28 14 -51 36 -43 -60 28 -16 -46 -41 -12 -16 23 -6 -10 -38
29 15 0 39 -2 41 29 -21 42 61 42 -16 29 -3 35 15
27 23 9 21 8 -35 23 22 -34 -62 -7 20 23 18 3 -9
37 20 -45 44 -44 -56 35 -24 -37 -46 1 -17 34 -4 4 -35
34 17 -49 42 -45 -61 32 -21 -44 -46 -6 -18 29 -8 -4 -38
-31 -16 2 -41 6 -37 -32 28 -40 -57 -42 18 -33 1 -38 -12
->
28 29 27 37 34 -31
14 15 23 20 17 -16
-51 0 9 -45 -49 2
36 39 21 44 42 -41
-43 -2 8 -44 -45 6
-60 41 -35 -56 -61 -37
28 29 23 35 32 -32
-16 -21 22 -24 -21 28
-46 42 -34 -37 -44 -40
-41 61 -62 -46 -46 -57
-12 42 -7 1 -6 -42
-16 -16 20 -17 -18 18
23 29 23 34 29 -33
-6 -3 18 -4 -8 1
-10 35 3 4 -4 -38
-38 15 -9 -35 -38 -12

-50 16 33 -1 -31 -32 -1 -12 41
70 -39 40 69 71 6 -34 -59 67
->
-50 70
16 -39
33 40
-1 69
-31 71
-32 6
-1 -34
-12 -59
41 67

72 72 73 -42 -46 72 -73 -54 -72 -42 46 71 -37 17 -39 72
-66 -71 -71 -52 -43 -72 72 -49 71 -46 -56 -71 -55 -53 -47 -65
41 40 41 50 46 36 -72 37 -69 46 -66 37 55 -70 49 41
-13 -16 -10 64 54 -7 -72 39 -72 60 -71 -3 65 -71 62 -18
73 73 71 -53 -39 71 73 2 62 -49 72 61 -37 71 -35 72
->
72 -66 41 -13 73
72 -71 40 -16 73
73 -71 41 -10 71
-42 -52 50 64 -53
-46 -43 46 54 -39
72 -72 36 -7 71
-73 72 -72 -72 73
-54 -49 37 39 2
-72 71 -69 -72 62
-42 -46 46 60 -49
46 -56 -66 -71 72
71 -71 37 -3 61
-37 -55 55 65 -37
17 -53 -70 -71 71
-39 -47 49 62 -35
72 -65 41 -18 72

-15 -9 48 -24 17 2 -57 40 32 -2 17 -32
57 38 -32 32 26 34 13 -28 -48 48 -57 -14
56 54 -15 14 38 48 1 -9 -29 36 -41 -25
55 58 -17 12 32 47 9 -9 -28 30 -38 -17
15 8 -48 25 -18 -3 58 -41 -33 3 -17 32
-15 -8 48 -25 17 3 -58 40 32 -3 17 -32
-46 -26 43 -34 -13 -22 -30 38 48 -35 47 -1
->
-15 57 56 55 15 -15 -46
-9 38 54 58 8 -8 -26
48 -32 -15 -17 -48 48 43
-24 32 14 12 25 -25 -34
17 26 38 32 -18 17 -13
2 34 48 47 -3 3 -22
-57 13 1 9 58 -58 -30
40 -28 -9 -9 -41 40 38
32 -48 -29 -28 -33 32 48
-2 48 36 30 3 -3 -35
17 -57 -41 -38 -17 17 47
-32 -14 -25 -17 32 -32 -1

41 32 43 34 42
-61 -50 -66 -52 -63
65 52 68 55 66
14 6 16 7 14
->
41 -61 65 14
32 -50 52 6
43 -66 68 16
34 -52 55 7
42 -63 66 14

2 2 0 -4 -2 4 0 -8
2 4 -2 5 -4 1 -3 1
2 -1 3 -5 -17 -9 -7 9
-3 -17 6 -3 -3 9 -5 1
-12 52 -17 22 62 -31 35 -44
6 -3 0 -4 7 -7 8 -4
-2 5 0 0 -2 1 -2 -3
-5 -3 -3 -30 21 29 15 16
->
2 2 2 -3 -12 6 -2 -5
2 4 -1 -17 52 -3 5 -3
0 -2 3 6 -17 0 0 -3
-4 5 -5 -3 22 -4 0 -30
-2 -4 -17 -3 62 7 -2 21
4 1 -9 9 -31 -7 1 29
0 -3 -7 -5 35 8 -2 15
-8 1 9 1 -44 -4 -3 16

-5 0 3 -2 -2 0
-12 13 -13 -7 41 26
-4 -2 2 2 0 -1
3 -23 3 -15 -75 -4
-2 -1 3 -1 3 1
-4 0 3 -3 2 -3
-3 -5 1 -1 1 -1
->
-5 -12 -4 3 -2 -4 -3
0 13 -2 -23 -1 0 -5
3 -13 2 3 3 3 1
-2 -7 2 -15 -1 -3 -1
-2 41 0 -75 3 2 1
0 26 -1 -4 1 -3 -1

-27 18 -23 -27 22 14
-14 12 -3 -44 10 -12
-34 11 -10 -33 32 6
-59 16 -15 -49 44 8
-6 22 -17 -64 12 -15
->
-27 -14 -34 -59 -6
18 12 11 16 22
-23 -3 -10 -15 -17
-27 -44 -33 -49 -64
22 10 32 44 12
14 -12 6 8 -15

15 29 15 3 -29 12 0 -4 -10 14 19 31
22 -11 -5 16 50 -5 39 -18 2 0 0 10
-18 -19 0 -1 20 -4 -1 28 6 5 14 1
-3 -10 -21 -4 -27 13 -5 -6 1 26 11 -5
-14 -10 17 -9 57 2 18 -3 1 -33 -15 1
4 23 -4 -24 12 5 -26 -8 1 16 -10 -20
13 15 19 -1 -3 2 -53 15 12 -13 14 -1
6 12 12 0 -27 8 -23 10 -4 -19 14 -15
->
15 22 -18 -3 -14 4 13 6
29 -11 -19 -10 -10 23 15 12
15 -5 0 -21 17 -4 19 12
3 16 -1 -4 -9 -24 -1 0
-29 50 20 -27 57 12 -3 -27
12 -5 -4 13 2 5 2 8
0 39 -1 -5 18 -26 -53 -23
-4 -18 28 -6 -3 -8 15 10
-10 2 6 1 1 1 12 -4
14 0 5 26 -33 16 -13 -19
19 0 14 11 -15 -10 14 14
31 10 1 -5 1 -20 -1 -15
---
27 -16 19 -8 -16 5 -4 14 -8
71 22 -13 16 -45 41 -14 -7 -58
->
-16 19 -8 -16 5 -4 14 -8 27
22 -13 16 -45 41 -14 -7 -58 71

14 18 76 3 3
13 21 74 4 3
14 19 76 3 3
13 21 74 4 3
14 19 76 4 3
16 17 76 2 2
->
18 76 3 3 14
21 74 4 3 13
19 76 3 3 14
21 74 4 3 13
19 76 4 3 14
17 76 2 2 16

-16 27 44 3 -13 29 35 -14
-27 -21 42 11 -18 16 -48 -43
10 21 -4 7 -17 26 -47 36
26 -2 -25 15 33 -14 -51 -6
-6 19 44 31 39 -6 3 7
-19 39 3 -51 35 28 16 35
19 35 -35 -58 35 -8 34 22
-28 -1 3 16 -15 26 -48 -46
-24 43 -18 12 12 -11 -49 -44
14 2 -13 31 10 5 37 -41
21 23 -39 21 16 -14 32 28
->
27 44 3 -13 29 35 -14 -16
-21 42 11 -18 16 -48 -43 -27
21 -4 7 -17 26 -47 36 10
-2 -25 15 33 -14 -51 -6 26
19 44 31 39 -6 3 7 -6
39 3 -51 35 28 16 35 -19
35 -35 -58 35 -8 34 22 19
-1 3 16 -15 26 -48 -46 -28
43 -18 12 12 -11 -49 -44 -24
2 -13 31 10 5 37 -41 14
23 -39 21 16 -14 32 28 21

-39 72 50 -39 49
-21 -2 -27 -22 -28
21 -49 -25 21 -25
-15 5 -53 -15 -55
2 23 8 2 8
-62 69 68 -64 67
-29 24 -42 -29 -43
-26 34 60 -26 60
->
72 50 -39 49 -39
-2 -27 -22 -28 -21
-49 -25 21 -25 21
5 -53 -15 -55 -15
23 8 2 8 2
69 68 -64 67 -62
24 -42 -29 -43 -29
34 60 -26 60 -26

-51 39 20 23 45 49 -64 -47 62 43
-30 22 11 23 38 40 -44 -40 44 27
-7 8 5 -13 -20 -16 9 16 -9 7
-46 38 21 2 9 16 -35 -16 34 40
-53 41 22 19 39 44 -63 -42 61 46
-1 0 1 -4 -2 -3 0 4 0 0
39 -29 -12 -27 -46 -49 57 49 -56 -34
-35 27 13 19 33 37 -46 -37 45 32
-53 41 19 23 40 47 -60 -47 60 47
->
39 20 23 45 49 -64 -47 62 43 -51
22 11 23 38 40 -44 -40 44 27 -30
8 5 -13 -20 -16 9 16 -9 7 -7
38 21 2 9 16 -35 -16 34 40 -46
41 22 19 39 44 -63 -42 61 46 -53
0 1 -4 -2 -3 0 4 0 0 -1
-29 -12 -27 -46 -49 57 49 -56 -34 39
27 13 19 33 37 -46 -37 45 32 -35
41 19 23 40 47 -60 -47 60 47 -53

-19 28 33 -8 7 21 5 -2 9
3 21 22 3 14 16 14 7 16
-1 -30 -36 -34 13 -15 17 -10 9
-11 -28 -42 -56 23 -8 19 -6 14
-13 -27 -34 -51 19 -8 28 -15 19
30 -9 7 35 -26 -19 -26 18 -24
19 30 37 55 -18 7 -20 18 -14
-27 -1 -12 -32 28 20 25 -20 24
-23 25 31 -12 10 21 13 -3 12
->
28 33 -8 7 21 5 -2 9 -19
21 22 3 14 16 14 7 16 3
-30 -36 -34 13 -15 17 -10 9 -1
-28 -42 -56 23 -8 19 -6 14 -11
-27 -34 -51 19 -8 28 -15 19 -13
-9 7 35 -26 -19 -26 18 -24 30
30 37 55 -18 7 -20 18 -14 19
-1 -12 -32 28 20 25 -20 24 -27
25 31 -12 10 21 13 -3 12 -23

7 7 2 49 25 8 -42 -25 -33
10 -37 -70 -14 7 12 25 46 19
->
7 2 49 25 8 -42 -25 -33 7
-37 -70 -14 7 12 25 46 19 10

0 6 5 1
1 58 54 9
0 27 25 4
0 6 5 1
->
6 5 1 0
58 54 9 1
27 25 4 0
6 5 1 0
---
26 -24
19 -38
14 59
-26 41
->
26 -24
19 -38

-3 -3 -1 24
3 11 -3 77
1 0 -2 -1
-2 -3 -2 0
-1 4 -1 -8
->
-3 -3
3 11

7 -1 -23 -54
-8 -9 6 5
-63 71 34 -58
1 2 0 1
-1 -2 13 -5
->
7 -1
-8 -9

-52 -41
-63 -43
-59 -33
4 8
66 37
->
-52 -41
-63 -43

9 62 13
-15 -41 -11
-10 -1 -13
12 -5 12
->
9 62
-15 -41

29 25
-53 -22
-26 -18
-75 -14
-12 -19
->
29 25
-53 -22
